(in the rows, 128 means zero)
Rows with their classes:
[119 164 124 133 127 103 126 130 108 155 127 140 114 132 132 161 123 127
 121 127 156 116 106 122 119 126 138 105 121 125 149 131  85 146 133 139
 126 111 126 122 102 142 122 121 111 111 120 117 199 121 123 131 125 137
 119 174 125 146 118 126 121 158 139 118 145 113 135 150 108 138 142 115
 127 134 129 123 133 125 134 145 120 129 134 131 142 134 136 145 140 124
 146 146 110 125 116 138 113 125 138 135 158 107 125 106 131 147 152 127
 138 138 130 137 131 133 139 141 154 142 125 127 128  94 133 120  94 132
 130 158 145 102 167  76 141 137 104 125 134 125 162 142 134 150 118 133
 126  63 107 132 123 113 143 156 135 111 110 146 115 106 133 117 140 136
 130 161 124 118 133 137 118 132 135]
J246
[138 101 116 116 130 137 131 124 146 120 110  90 136 133 131 149 146 122
 123 128 106 136 157 131 140 166 121 155 132 137 102 128 163 125 141 142
 128 146 107 140 164 132 100 137 139 137 159 138  89 138 123 110 109 110
 127 126 163 116 108 134 143 102 116 139 141 137 109  59 156 113 118 102
 127 129 110 136 128  98 120 121 122 132 125 126 122 121 121 122 121 133
 117 105 140 126 145 113 160 123 128 117 106 138 125 145 131 128  94 130
 155 112 130 138 124 120  74 128 113 124 159 105 129 136 128 146 176 122
 171 149 117 134  37 185  89 124 131 137 112 151 141 134 137 105 184 130
 124 252 159 107 132 127 141  94 130 141 168 108 134 120 119 137 105 130
 145  82 136 140 108 149 126 127 125]
J333
[144 138 117 136 108  90 133 131 111 174 113 132 116 130 114 147 129 128
 120 126 148 142 123 132 115 105 136  86 144 113 128 138  83 165 135 161
 129 125 126 122  99 130 116 125 121 103 135 125 217 122 113 132 121 137
 124 152 137 140 117 124 142 140 117 137 130 123 143 196 124 133  88 126
 118 131 126 125 130 119 140 129 112 141 144 137 148 130 131 129 129 135
 136 155 118 127 120 126 139 126 140 140 121 109 107 113 130 131 116 122
 156 135 132 138 139 141 158 133 120 132 145 140 132 106 126 113  83 127
 109 144 135 120 155  98 128 136 130 126 118 110  93 154 127 142 187 118
 118 108 107 113 126 116 141 120 136 113 118 147 123 119 129 118 149 158
 128 145 128 120  76 117 129 127 122]
J246
[133 109 123 119 134 113 131 134 136 104 125 119 114 138 129 106 132 126
 120 125 116 138 137 158 126 132 121 128 127 118 112 126 147 133 116 124
 144 151 111 127 140 125 131 126 139 123 150 158 108 128 121 128 126  92
 133 156 134 117 112 119 139 132 183 101 155 125 124 134 146 122 175 125
 123 144 148 127 128 132 145 134 123 123 121 125 107 114 113 132 129 143
 117 124 139 130 129 131 136 130 130 110 106 137 117 141 127 130 104 134
 132 123 128 131 136 109 139 130 141 121 129 124 114 130 128 130 150 120
 143 136 123 117  71 151 126 130 131 116 130 137 177 135 140 117 113 130
 119 137 140 111 164 136 126 150 128 111 144 104 128 137 103 139 115  98
 118 105 142 128 104 140 137 142 125]
J333
[129 109 121 137 116 145 109 137 108 176 139 122 126 106 124 120 132 127
 112 123 143 142 125 115 135 114 127 122 134 134 120 135 103 126 116 156
 110 136 117 135 133 142 136 120 141 129 117 123 198 131 127 131 121 146
 132 118 110 139 125 115 161 151 110 130 116 113 146 216 106 128  75 126
 107 118 124 126 120 101 153 120 126 121 137 127 149 142 105 121 119 145
 129 135 127 123 126 127 125 137 147 124 144 126  82 114 137 130 122 105
 106 139 133 107 140 145 154 132  89 114 121 131 132 139 138 144 140 130
  99 114 133 146 134 138 130 129 158 140 114  98   4 123 131 108 152 115
 119 110 120 123 130 148 137 112 111 156  94 119 116 127 128  97 125 139
 131 115 136 127 126 114 117 121 124]
J143
[129 100 134 117 110 147 144 127 144  96 119 112  96 146 130 101 133 128
 130 125  89 189 156 151 140  99 130 144 134 119 103 134 191 179 108 131
 157 160 127 125 155 123 121 135 116 121 129 125  75 112 110 119 126 117
 128 124 171 104 133 137 141  67 140 139 143 123 113   9 165 138 154  81
 150 145 125 142 134 125 116 107 150 131 139 126  98 111 125 122 125 159
 105 130 120 124 135 117 178 118 126 123  92 133 118 145 129 122  82 106
 162 126 133 141 125 122 123 138  95 133 129 113 126 136 113 115 161 113
 139 115 108 134  40 146 111 125 142 116 104 135 208 127 117 133 161 129
 120 220 154 106 135 138 116  93 128 126 173  95 141 135 120 160  96 125
 140  73 132 124 123 153 133 115 121]
J333
[136 100 105 119 108 105 156 132 137  89 122 123 111 140 134 111 134 128
 123 122  93 120 147 156 122  87 135 103 128 104 117 124 163 136 115 130
 151 142 123 119 148 126 124 126 128 112 152 143 123 113 109 124 119 103
 121 159 141 107 113 133 141 109 207 132 158 127 119 109 155 121 189 112
 165 151 122 130 130 113 117 123 145 121 133 137  98 108 115 117 127 141
 121 132 130 125 126 133 166 130 136 133 100 125 127 129 120 126 114 130
 159 126 126 145 133 128 129 126 131 143 126 108 126 122 114 103 111 113
 134 130 131 123  49 128 121 137 131 116 115 119 221 134 124 124 134 115
 115 139 138  88 133 109 133 120 133 116 166 103 137 142 124 159 115 127
 129 105 133 128 131 133 130 122 117]
J333
[125 140 139 129 138 156 123 124 130 155 140 128 115 123 142 106 124 135
 132 132 142 142 137 125 133 127 126 153 137 148 137 104 124 155 128 129
 131 170 120 134 148 131 141 129 125 147 138 101 132 135 139 137 126 105
 137 141 117 136 133 124 136 132 134 123 129 114 128 119 129 134 126 114
 107 146 134 140 173 116 135 131 122 130 109 117 120 138 126 126 122 146
 128 142 133 110 128 121 127 141 141  99 143 144  84 129 129 122 135 109
 100 116 126 106 135 109 127 117 119 100 115 134 115 140 131 159 186 145
 156 111 113 136 123 134 143 144 167 142 128 113  99 113 144 127  90 140
 122  96 134 143 146 166 132 151 119 147  95 120 125 109 108 112 116  95
 119 102 129 123 112 141 123 127 125]
J143
[125 120 139 133 135 157 109 133 129 144 125 130 109 129 136 131 127 134
 132 133 125 166 148 124 135 127 137 155 126 135 138 136 131 197 134 134
 125 139 126 128 164 129 137 130 110 123 136  89 167 119 151 139 127 150
 137 125 144 145 151 133 133 109 118 128 115 109 139  52 125 117 106  89
 127 125 122 142 129 128 131 124 147 131 142 113 127 123 132 131 124 130
 133 129 107 113 125 128 148 117 131 120 118 110 102 137 140 130 105  94
 149 129 116 118 134 127 130 136 108 109 120 128 135 141 126 143 189 121
 129 130 123 124  91 120 129 137 170 130 105 135 148 136 140 157 143 140
 129 183 123 116 138 150 113 108 102 129 114 104 128 105 108 113 130 120
 133 116 137 126 129 134 151 112 123]
J143
[132 125 118 128 116 117 119 120 114 138 123 111 164 108 146 130 126 125
 136 131 144 141 146 126 139 121 129 107 127 145 149 125 135  94 132 161
 120 129 117 134 127 122 130 117 111 136 140 114 181 116 104 119 121 116
 116 152 104 124 102 121 110 132 112 137 118 131 118 197 105 140 175 117
 107 123 126 127 134 115 135 111 133 126 120 130 133 145 118 110 129 138
 114 114 126 132 126 103 129 127 153 121 161 120 108 112 128 125 171 123
  99 127 124 132 131 133 129 122 118 126 145 129 142  89 142 126 130 135
 157 148 116 139  90 106 135 116 129 135 130  80  99 123 113 106 160 116
 136 122 133 122 115 130 145  94 134 134 111 138 135 116 131 135 135 114
 126 148 138 134 125 129 133 114 126]
J846
[124 146 121 132 102  84 155 130 126 118 123 113 113 146 142  98 128 137
 127 135 129 140 133 147 119 111 130  91 137 117 130 130 135 123 116 142
 145 135 126 122 107 118 114 120 130 124 144 138 138 114  98 127 132 103
 122 193 139 114 101 135 126 117 180 134 162 108 122 119 153 138 232 126
 141 155 124 136 124 134 133 127 127 117 122 139 109 127 120 119 140 143
 121 128 118 126 124 131 141 119 146 123 127 117 115 116 125 120 135 122
 131 153 126 137 126 129 150 133 155 147 127 126 131  96 118 100  91 125
 152 148 107 115  68  94 138 125 106 110 131 111 195 108 117 129 123 120
 114  77 134 107 123 125 136 135 139 112 140 128 133 130 123 150 130 114
 119 127 122 115 129 140 128 136 124]
J246
[125 131 136 129 118 135 145 122 126 124 148 122 115 124 129  99 121 129
 135 135 121 166 150 145 137 104 122 126 128 149 127 127 169 139 118 138
 160 140 125 132 121 133 124 131 109 131 139 115  76 104 106 122 134 112
 127 142 134 116 134 127 127  79 123 134 133 118 120  48 140 128 181 101
 142 148 127 130 132 126 118 118 135 126 121 137 129 124 134 111 126 149
 123 128 128 127 135 119 158 120 130 158 122 136 127 136 138 131 112 112
 121 109 128 128 119 120 130 120 106 135 122 128 135 132 120 131 141 129
 155 121 118 128  97 126 136 142 130 119 116 115 158 119 115 126 119 124
 116 130 145 124 135 130 145 105 125 146 143 117 136 131 125 151 121 120
 135  99 123 128 123 150 128 122 118]
J333
[126 172 125 140 112 119 139 120 117 215 137 131  75 125 132 141 124 128
 106 139 166 158 123 115 117  83 145 102 145 134 126 148  68 173 115 171
 133 115 133 127  88 133 126 122 119 117 128  91 234 119 107 132 123 150
 125 175 139 161 127 116 145 131  91 125 121  89 148 126 128 140  97 153
 135 151 123 142 132 106 151 131 101 128 130 144 159 141 125 136 129 153
 138 159 115  92 112 125 126 140 165 129 159 113 101  97 125 121 126  80
 129 132 149 124 153 145 162 137 114 129 124 133 136 118 115 127  96 147
 123 142 120 122 176  70 125 148 132 130 107 101  10 137 120 138 119 120
  96  38 113 125 135 126 163 141 101 170 103 144 130 102 123 104 132 156
 133 149 127 126 123 125 106 133 121]
J246
[132 151 132 146 142 130 116 128 128 166 140 133 119 116 127 120 138 131
 125 123 153 127 133 108 128 143 132 166 143 152 148 120  85 180 137 150
 126 141 114 137 151 137 133 117 131 135 137 106 150 144 140 135 136 109
 134 149 116 151 150 123 148 166 101 126 131 123 163 197 115 144 101 106
  81 142 135 136 122 103 147 140 108 126 117 123 122 154 112 133 122 152
 137 152 112 106 133 120 127 139 130  92 147 123  66 115 118 131 101 134
  86 118 130 107 138 113 118 126 132  97 129 101 107 138 135 170 215 147
 152 123 111 130 149 154 140 152 154 155 131 112  69 135 161 128  91 146
 127 110 127 140 148 190 151 172  98 143  87 133 128 101 100  92 109  92
 124 116 122 103 108 118 121 154 124]
J143
[143 115 129 116 134 170 111 126 141  62 123 112 163 136 161 148 130 136
 149 139 112 121 172 145 138 152 135 167 114 142 158 118 215 121 122 121
 144 112 128 149 196 120 124 124  90 138 156  99 114 110 147 127 116 101
 119 146 153 101 129 149  80  91 183 143 146 115 125   4 154 118 200  81
  99 127 125 147 133 145 132 141 161 109 126 107  97 116 114 120 141 121
 118  82 111 113 138 127 145 111 128 117 116 122 126 138 130 121 158 118
 160 110 111 122 103 110  50 124 153 112 145 118 123 105 133 142 207 119
 189 176 138 122   4 123 126 113 160 124 128 152 252 121 132 136 126 146
 142 230 165 119 120 129 118 102 131 105 141 104 140  74 115 151 113  75
 120 130 133 136 141 158 156 107 138]
J808
[131 148 133 117 117  83 145 119 129 144 118  92 147 132 153 126 135 132
 113 118 164 112 116 158 112 148 130  83 135 117 114 117 134  51 108 130
 133 143 104 123  73 125 104 124 126 117 149 174 131 125  86 119 118  84
 129 188 133 123  69 112 122 168 123 141 169 151 118 166 151 128 243 177
 127 146 130 127 134 133 151 130 109 106 105 144 127 121 106 125 142 140
 116 104 132 130 138 138 110 132 154 115 142 127 132  98 118 117 145 134
 124 142 129 130 129 123 147 120 164 139 136 135 127  91 125 118  88 139
 157 171 132 117 107 107 132  99 102 105 137 118 137 131 139  98 128 121
 123  63 130 111 132 121 147 184 147 118 140 141 131 138 123 131 142  80
 120 142 120 127 125 146 132 159 141]
J246
[133 117 141 127 144 116 149 123 139  88 131 128 118 154 136 110 131 126
 136 123 114 137 130 159 123 134 129 134 121 115 124 129 166 142 116 101
 145 147 135 110 141 123 126 136 105 120 147 145  72 116 124 131 118 103
 129 149 148 111  95 134 118 119 173 131 155 135 123  72 154 110 198 113
 142 131 137 131 103 151 123 143 157 129 125 121  97  98 123 133 135 126
 120 121 124 140 128 139 136 121 115 129 104 131 136 143 128 137 110 143
 156 131 120 141 116 112 128 144 158 131 123 130 120 120 120 114 150 121
 148 135 135 117  73 128 140 129 137 111 124 161 252 130 136 143 109 138
 132 154 136 128 136 132 162 154 127  90 160  97 128 135 118 145 128  76
 116 106 137 136 128 156 154 130 138]
J333
[124 139 136 119 131 126 132 136 124 142 130 129 113 138 121 109 135 131
 129 121 136 141 124 142 122 126 139 119 131 121 133 130 116 161 117  93
 132 137 122 121 126 127 138 122 112 121 138 128 148 130 123 122 130 127
 136 148 134 134 128 131 134 135 158 119 140 125 140 137 133 126 132 125
 130 139 126 133 130 147 135 139 137 125 124 118 117 124 127 134 134 140
 130 139 109 127 123 149 103 118 149 125 110 124 112 134 130 119 107 115
 145 140 123 125 130 137 164 133 131 128  90 132 117 127 122 123 135 128
 126 127 131 127 130 109 140 141 151 120 127 142 162 139 145 144 112 132
 124  94 110 131 126 134 131 155 125 109 121 114 122 124  99 131 131 108
 120 130 132 124 117 133 141 137 131]
J246
